Below are the code and all the weights of a small trained network. Each question names an input and a target symbol and asks about switching units off, where a switched-off unit gives its printed mean instead of its output.

import numpy as np


def w(rows, s, z=0):
    codes = np.array(rows[::2]) - 128.0
    scale = np.full(codes.shape[1], s)
    scale[-1] = z or s
    return codes * scale


def norm(h):
    return h / np.sqrt((h * h).mean(-1, keepdims=True) + 1e-5)


def f(y):
    return np.maximum(y, 0)


def softmax(a):
    e = np.exp(a - a.max(-1, keepdims=True))
    return e / e.sum(-1, keepdims=True)


def log_softmax(a):
    a = a - a.max(-1, keepdims=True)
    return a - np.log(np.exp(a).sum(-1, keepdims=True))


def net(x, mask):
    ids = ['ΦΩαθλμτ'.index(c) for c in x.split()]
    T = len(ids)
    res = E[ids] + P[:T]
    r = norm(res)
    for j in range(3):
        rows = slice(4 * j, 4 * j + 4)
        q, k, v = (r @ M[0][rows].T for M in (Q, K, V))
        z = softmax(np.where(np.tri(T) > 0, q @ k.T / 4**0.5, -1e9)) @ v
        o = O[0][rows]
        res = res + np.where(mask[j], z, o[:, -1]) @ o[:, :-1]
    y = f(norm(res) @ A[0][:, :-1].T + A[0][:, -1])
    res = res + np.where(mask[3:7], y, B[0][:, -1]) @ B[0][:, :-1]
    return log_softmax(norm(res)[-1] @ U[:, :-1].T + U[:, -1])


Q, K, V, O, A, B = {}, {}, {}, {}, {}, {}
E = w([
[70,85,103,52],'Φ',
[103,181,104,132],'Ω',
[48,79,161,220],'α',
[147,103,187,171],'θ',
[140,38,107,117],'λ',
[159,6,95,149],'μ',
[109,91,108,132],'τ',
],0.016)
P = w([
[169,66,1,112],'0',
[203,52,75,156],'1',
[190,58,85,149],'2',
[182,68,93,149],'3',
[195,69,132,179],'4',
[189,81,138,177],'5',
[186,93,145,175],'6',
[187,103,158,171],'7',
[183,120,169,171],'8',
[185,127,176,163],'9',
[188,145,182,156],'10',
[186,145,191,154],'11',
[184,145,199,147],'12',
[185,132,196,154],'13',
],0.0058)
Q[0] = w([
[169,120,138,212],'H1',
[122,74,128,158],'H1',
[89,152,194,158],'H1',
[155,167,90,165],'H1',
[171,32,126,138],'H2',
[142,146,127,250],'H2',
[181,148,130,169],'H2',
[118,109,199,228],'H2',
[99,112,113,67],'H3',
[149,199,166,158],'H3',
[231,68,110,152],'H3',
[193,151,234,132],'H3',
],0.022)
K[0] = w([
[118,127,212,167],'H1',
[174,80,173,159],'H1',
[31,109,165,166],'H1',
[136,182,142,177],'H1',
[210,144,249,112],'H2',
[203,83,79,167],'H2',
[149,82,128,182],'H2',
[229,141,146,216],'H2',
[158,63,66,137],'H3',
[107,153,175,135],'H3',
[124,131,224,12],'H3',
[180,200,243,129],'H3',
],0.019)
V[0] = w([
[151,128,119,135],'H1',
[155,113,161,57],'H1',
[158,82,100,164],'H1',
[203,141,118,111],'H1',
[40,121,119,108],'H2',
[163,102,46,186],'H2',
[145,150,174,111],'H2',
[104,142,142,85],'H2',
[64,112,195,89],'H3',
[130,213,171,128],'H3',
[249,82,86,71],'H3',
[127,145,90,122],'H3',
],0.018)
O[0] = w([
[102,131,122,114,141],'H1',
[114,207,128,160,85],'H1',
[69,119,205,93,226],'H1',
[65,175,70,112,118],'H1',
[36,189,113,154,70],'H2',
[122,22,245,126,227],'H2',
[161,155,77,111,94],'H2',
[113,159,66,156,62],'H2',
[22,79,207,86,102],'H3',
[151,16,176,156,4],'H3',
[115,175,21,188,200],'H3',
[145,160,165,146,126],'H3',
],0.012,0.013)
A[0] = w([
[188,254,243,216,130],'N1',
[238,182,86,9,136],'N2',
[130,56,102,239,153],'N3',
[223,128,78,62,2],'N4',
],0.017,0.0038)
B[0] = w([
[228,215,211,173,165],'N1',
[224,91,78,74,253],'N2',
[130,38,74,130,241],'N3',
[166,217,147,2,195],'N4',
],0.024,0.0054)
U = w([
[8,158,227,16,129],'Φ',
[186,129,127,211,114],'Ω',
[121,128,135,118,81],'α',
[176,136,121,8,156],'θ',
[38,161,114,132,253],'λ',
[67,43,29,143,68],'μ',
[172,213,233,166,121],'τ',
],0.013,0.0062)

Each question gives the input, a string of symbols that net reads in full, and the target symbol t.
The units are the heads (4 rows each of Q, K, V and O) and the neurons (one row each of A and B). Each row of codes is followed by its name. A weight is (code - 128) times the scale printed after its matrix; where a second scale follows, it is the last column's (O, A, B and U).
mask holds one flag per unit, heads first, then neurons. A switched-off unit (its flag False) gives its mean, the last column of its rows in O or B, instead of its output. The means were averaged over made-up inputs and are rounded, as every weight is.
A unit's drop is (log p(t) with every unit on - log p(t) with that unit switched off) / (log p(t) with every unit on - log p(t) with every unit switched off).
The circuit of an input: a set's keep is (log p(t) with only the set's units on - log p(t) with every unit switched off) / (log p(t) with every unit on - log p(t) with every unit switched off). Starting from all 7 units, units are removed one at a time, each time the one whose removal leaves the highest keep (on an exact tie, the one counted first), for as long as the keep stays at least 0.8.
circuit, biggest first: the units of the circuit, biggest drop first
unit that matters most: the unit with the biggest drop
top k neurons: the k neurons with the biggest drops, biggest first
which heads matter: for each layer, one digit per head in row order, 1 if its drop is at least 0.15 and else 0, layers parted by /
drop when u is switched off: that unit's drop, to one decimal
input μ μ μ λ μ Ω α μ Φ Φ μ, target Φ: unit that matters most : H3
input α λ Ω μ μ Φ μ μ μ μ μ τ λ λ, target Φ: which heads matter : 000
input Ω τ θ Ω, target Ω: which heads matter : 111
input τ λ θ Ω, target τ: which heads matter : 011
input α τ Ω, target Φ: top 2 neurons : [N2, N3]
input μ Ω μ Φ τ μ, target Φ: which heads matter : 001
input Ω Ω τ Ω τ, target τ: circuit, biggest first : [H3, N1, H2]
input α Ω α α τ μ μ τ α τ α θ Φ τ, target Φ: top 2 neurons : [N2, N3]
input λ θ θ α, target μ: top 3 neurons : [N4, N1, N2]
input α μ τ α, target Φ: which heads matter : 011
input Ω μ Ω α μ λ, target λ: which heads matter : 111
input μ τ λ μ μ μ τ μ Ω λ, target λ: circuit, biggest first : [H1, H3, N2, H2]
input Ω Ω Ω Ω τ λ α, target Ω: which heads matter : 001
input θ α τ θ Ω, target Φ: unit that matters most : H2
input λ θ μ Ω, target μ: top 2 neurons : [N3, N1]
input θ α Φ Φ τ Ω λ Ω Ω Ω μ λ, target Φ: drop when N2 is switched off : 0.1
input λ α α μ α, target Φ: drop when N3 is switched off : 0.0
input μ Ω Ω Φ τ Ω, target Ω: drop when H2 is switched off : 0.5
input μ τ Ω μ, target μ: drop when H2 is switched off : 1.1
input μ μ Ω μ μ, target μ: unit that matters most : H3
